Here is a tiny trained network, its code and every weight. The questions are about switching its units off for an input and a class, where a switched-off unit gives its printed mean instead of its output.

import numpy as np


def w(rows, s, z=0):
    codes = np.array(rows[::2]) - 128.0
    scale = np.full(codes.shape[1], s)
    scale[-1] = z or s
    return codes * scale


def f(y):
    return np.maximum(y, 0)


def log_softmax(a):
    a = a - a.max(-1, keepdims=True)
    return a - np.log(np.exp(a).sum(-1, keepdims=True))


def net(x, mask):
    res = np.array(x, float).reshape(1, 2) / 4 @ E
    y = f(res @ A[0][:, :-1].T + A[0][:, -1])
    res = res + np.where(mask, y, B[0][:, -1]) @ B[0][:, :-1]
    return log_softmax(res[-1] @ U[:, :-1].T + U[:, -1])


A, B = {}, {}
E = w([
[209,208,142,166,75,20,17,147,155],'x0',
[153,107,33,39,3,194,88,51,119],'x1',
],0.0074)
A[0] = w([
[141,137,46,67,2,173,125,95,131,164],'N1',
[95,62,69,88,83,206,153,108,115,156],'N2',
[135,157,193,166,165,126,163,124,144,201],'N3',
[133,162,101,123,131,105,80,159,128,132],'N4',
[116,84,141,94,86,170,144,89,95,122],'N5',
[151,144,55,84,28,118,65,105,118,103],'N6',
[222,200,142,153,94,47,27,129,144,130],'N7',
[124,124,185,158,234,94,129,174,126,253],'N8',
[134,173,181,181,161,47,66,165,107,149],'N9',
[77,95,128,120,142,202,214,124,125,245],'N10',
[132,115,89,84,67,172,87,124,119,146],'N11',
[145,162,140,148,135,90,105,162,174,103],'N12',
[181,143,146,142,90,52,54,138,128,132],'N13',
[166,133,127,129,69,115,95,97,121,77],'N14',
],0.014,0.0054)
B[0] = w([
[124,119,170,61,104,173,30,95,98,250],'N1',
[135,147,78,68,149,154,80,135,91,216],'N2',
[124,139,163,170,203,123,155,161,134,202],'N3',
[143,144,157,115,139,110,132,111,141,165],'N4',
[145,123,99,87,129,118,151,117,81,177],'N5',
[112,73,161,191,67,119,120,98,160,224],'N6',
[202,193,185,128,110,119,126,122,178,252],'N7',
[97,181,170,182,251,89,135,216,164,253],'N8',
[183,181,82,74,164,128,135,133,116,225],'N9',
[21,62,154,157,206,158,101,170,50,232],'N10',
[128,113,158,105,115,139,75,96,98,200],'N11',
[168,143,97,92,129,145,169,107,106,174],'N12',
[180,174,169,123,114,94,112,118,139,212],'N13',
[146,76,130,186,81,105,142,139,146,171],'N14',
],0.03,0.016)
U = w([
[30,101,171,229,244,121,126,214,101,185],'0',
[231,250,168,121,182,90,122,148,180,169],'1',
[107,82,114,62,128,178,42,98,43,253],'2',
[211,119,233,146,1,110,61,29,200,144],'3',
[195,78,86,193,79,171,202,111,109,9],'4',
[136,144,80,104,114,120,139,117,138,10],'5',
],0.0064,0.0018)

Each question gives the input, the list of numbers given to net, and the class t.
The units are the neurons (one row each of A and B). Each row of codes is followed by its name. A weight is (code - 128) times the scale printed after its matrix; where a second scale follows, it is the last column's (A, B and U).
mask holds one flag per neuron, in row order. A switched-off neuron (its flag False) gives its mean, the last column of its row in B, instead of its output. The means were averaged over made-up inputs and are rounded, as every weight is.
A unit's drop is (log p(t) with every unit on - log p(t) with that unit switched off) / (log p(t) with every unit on - log p(t) with every unit switched off).
The circuit of an input: a set's keep is (log p(t) with only the set's units on - log p(t) with every unit switched off) / (log p(t) with every unit on - log p(t) with every unit switched off). Starting from the 12 units with the biggest drops (on a tie, the unit counted first), units are removed one at a time, each time the one whose removal leaves the highest keep (on an exact tie, the one counted first), for as long as the keep stays at least 0.8.
units of the circuit, in order: the units of the circuit, biggest drop first
top k neurons: the k neurons with the biggest drops, biggest first
drop of u: that unit's drop, to one decimal
input [2,1], class 3: units of the circuit, in order => N8
input [0,1], class 2: top 2 neurons => N8, N7
input [1,5], class 3: top 2 neurons => N10, N6
input [0,-6], class 0: top 2 neurons => N7, N8
input [0,0], class 0: top 2 neurons => N7, N1
input [-6,0], class 0: top 2 neurons => N10, N1
input [8,5], class 3: drop of N11 => 0.0
input [6,1], class 3: drop of N8 => 0.5
input [-8,3], class 2: drop of N4 => 0.0
input [0,-7], class 0: top 2 neurons => N7, N8
